Below is a small trained network, with its code and all its weights. Each question gives an input and a class and asks what happens when units are switched off, that is, made to give their printed mean instead of their output.

import numpy as np


def w(rows, s, z=0):
    codes = np.array(rows[::2]) - 128.0
    scale = np.full(codes.shape[1], s)
    scale[-1] = z or s
    return codes * scale


def norm(h):
    return h / np.sqrt((h * h).mean(-1, keepdims=True) + 1e-5)


def f(y):
    return np.maximum(y, 0)


def log_softmax(a):
    a = a - a.max(-1, keepdims=True)
    return a - np.log(np.exp(a).sum(-1, keepdims=True))


def net(x, mask):
    res = np.array(x, float).reshape(1, 6) / 4 @ E
    u = 0
    for l in range(4):
        y = f(norm(res) @ A[l][:, :-1].T + A[l][:, -1])
        res = res + np.where(mask[u : u + 4], y, B[l][:, -1]) @ B[l][:, :-1]
        u += 4
    return log_softmax(norm(res)[-1] @ U[:, :-1].T + U[:, -1])


A, B = {}, {}
E = w([
[137,59,154,66,27,189,247,137],'x0',
[120,130,122,116,110,116,119,143],'x1',
[172,90,1,167,144,110,156,195],'x2',
[125,139,102,117,140,160,114,104],'x3',
[151,123,168,167,142,106,162,148],'x4',
[155,245,103,174,25,144,175,74],'x5',
],0.008)
A[0] = w([
[68,188,255,175,133,183,152,94,71],'0.n0',
[36,193,231,65,204,155,79,144,147],'0.n1',
[166,67,196,91,104,220,112,153,65],'0.n2',
[125,200,237,35,71,153,97,67,4],'0.n3',
],0.0055,0.0024)
B[0] = w([
[145,57,150,35,60,140,77,2,228],'0.n0',
[176,31,237,67,126,61,100,141,254],'0.n1',
[4,161,102,169,228,140,120,141,201],'0.n2',
[154,80,127,85,33,21,177,110,240],'0.n3',
],0.0092,0.0045)
A[1] = w([
[102,255,161,130,113,177,178,105,69],'1.n0',
[99,169,153,133,68,136,142,138,5],'1.n1',
[140,140,169,173,182,106,11,93,79],'1.n2',
[232,231,133,104,82,85,133,46,33],'1.n3',
],0.0079,0.0019)
B[1] = w([
[79,148,135,172,101,93,113,120,171],'1.n0',
[104,110,181,124,189,196,104,158,163],'1.n1',
[74,251,97,99,160,63,165,116,236],'1.n2',
[151,117,107,135,64,165,50,131,254],'1.n3',
],0.011,0.0051)
A[2] = w([
[75,102,167,84,124,243,247,112,80],'2.n0',
[103,161,192,74,254,115,108,166,119],'2.n1',
[86,62,142,95,194,117,137,96,2],'2.n2',
[137,92,141,178,130,117,104,141,84],'2.n3',
],0.0085,0.0029)
B[2] = w([
[123,218,172,146,223,24,156,84,237],'2.n0',
[86,108,108,168,74,195,158,122,253],'2.n1',
[90,113,88,164,47,133,9,136,202],'2.n2',
[128,116,89,72,96,117,48,147,136],'2.n3',
],0.012,0.0057)
A[3] = w([
[80,193,102,38,90,8,147,60,253],'3.n0',
[30,15,132,113,164,215,140,205,145],'3.n1',
[186,166,130,179,22,157,122,125,167],'3.n2',
[220,125,1,139,154,153,158,199,217],'3.n3',
],0.0097,0.0014)
B[3] = w([
[178,160,105,158,215,150,193,186,253],'3.n0',
[105,136,81,177,97,220,119,133,174],'3.n1',
[6,72,78,181,119,166,60,162,181],'3.n2',
[228,66,234,34,104,83,177,78,175],'3.n3',
],0.012,0.013)
U = w([
[44,116,69,250,47,189,77,179,3],'0',
[115,240,135,186,238,87,214,188,184],'1',
[178,84,184,2,56,69,150,96,142],'2',
],0.0094,0.00033)

Each question gives the input, the list of numbers given to net, and the class t.
The units are the neurons (one row each of A and B). Each row of codes is followed by its name. A weight is (code - 128) times the scale printed after its matrix; where a second scale follows, it is the last column's (A, B and U).
mask holds one flag per neuron, layer by layer. A switched-off neuron (its flag False) gives its mean, the last column of its row in B, instead of its output. The means were averaged over made-up inputs and are rounded, as every weight is.
A unit's drop is (log p(t) with every unit on - log p(t) with that unit switched off) / (log p(t) with every unit on - log p(t) with every unit switched off).
The circuit of an input: a set's keep is (log p(t) with only the set's units on - log p(t) with every unit switched off) / (log p(t) with every unit on - log p(t) with every unit switched off). Starting from the 12 units with the biggest drops (on a tie, the unit counted first), units are removed one at a time, each time the one whose removal leaves the highest keep (on an exact tie, the one counted first), for as long as the keep stays at least 0.8.
circuit, biggest first: the units of the circuit, biggest drop first
unit that matters most: the unit with the biggest drop
k most important neurons: the k neurons with the biggest drops, biggest first
k most important neurons of layer l: the k neurons of layer l with the biggest drops, biggest first
drop when u is switched off: that unit's drop, to one decimal
input [4,3,6,-7,8,-7], class 0: circuit, biggest first -> 3.n1
input [2,2,4,3,2,3], class 2: 3 most important neurons -> 3.n3, 2.n1, 2.n2
input [6,4,-1,3,-4,5], class 1: 4 most important neurons -> 2.n0, 3.n0, 1.n1, 2.n1
input [-3,-6,5,3,-5,-4], class 2: circuit, biggest first -> 3.n3, 2.n0, 3.n2, 3.n0
input [6,7,-6,-6,6,3], class 1: 2 most important neurons of layer 2 -> 2.n0, 2.n1
input [5,-8,8,1,-4,2], class 2: 2 most important neurons -> 3.n3, 1.n2
input [-5,-5,3,1,2,-6], class 0: 2 most important neurons -> 2.n1, 2.n0
input [-2,4,-7,-7,-6,-7], class 0: 2 most important neurons -> 2.n1, 3.n3
input [-4,-3,8,-2,7,8], class 0: 2 most important neurons -> 3.n2, 1.n3
input [4,-7,4,-2,-2,-3], class 1: 2 most important neurons -> 2.n0, 0.n1
input [-6,2,5,1,4,-7], class 0: 3 most important neurons -> 2.n1, 2.n0, 3.n0
input [4,-2,-4,1,-1,-2], class 1: 2 most important neurons -> 0.n2, 3.n0
input [-2,-8,-7,7,8,7], class 0: 2 most important neurons -> 3.n2, 1.n3
input [-4,2,-7,-6,6,-6], class 2: 2 most important neurons -> 0.n1, 3.n2
input [-4,-7,0,0,8,7], class 0: unit that matters most -> 1.n3
input [1,0,4,-5,2,-3], class 2: 2 most important neurons of layer 0 -> 0.n2, 0.n1
input [-6,-3,-8,2,-5,7], class 2: 3 most important neurons of layer 0 -> 0.n0, 0.n1, 0.n3
input [8,-6,-6,8,-3,-5], class 1: 2 most important neurons of layer 3 -> 3.n0, 3.n3
input [4,-4,4,-1,-1,3], class 1: 2 most important neurons -> 2.n0, 0.n3
input [-4,-3,1,-6,-2,-8], class 0: circuit, biggest first -> 2.n1
input [8,-4,-5,7,3,5], class 1: drop when 2.n0 is switched off -> 1.5
input [7,4,5,-5,0,3], class 1: drop when 2.n0 is switched off -> 2.0
input [-1,8,3,-7,0,1], class 2: drop when 1.n2 is switched off -> 0.3
input [8,6,2,8,0,-4], class 1: drop when 2.n0 is switched off -> 1.8
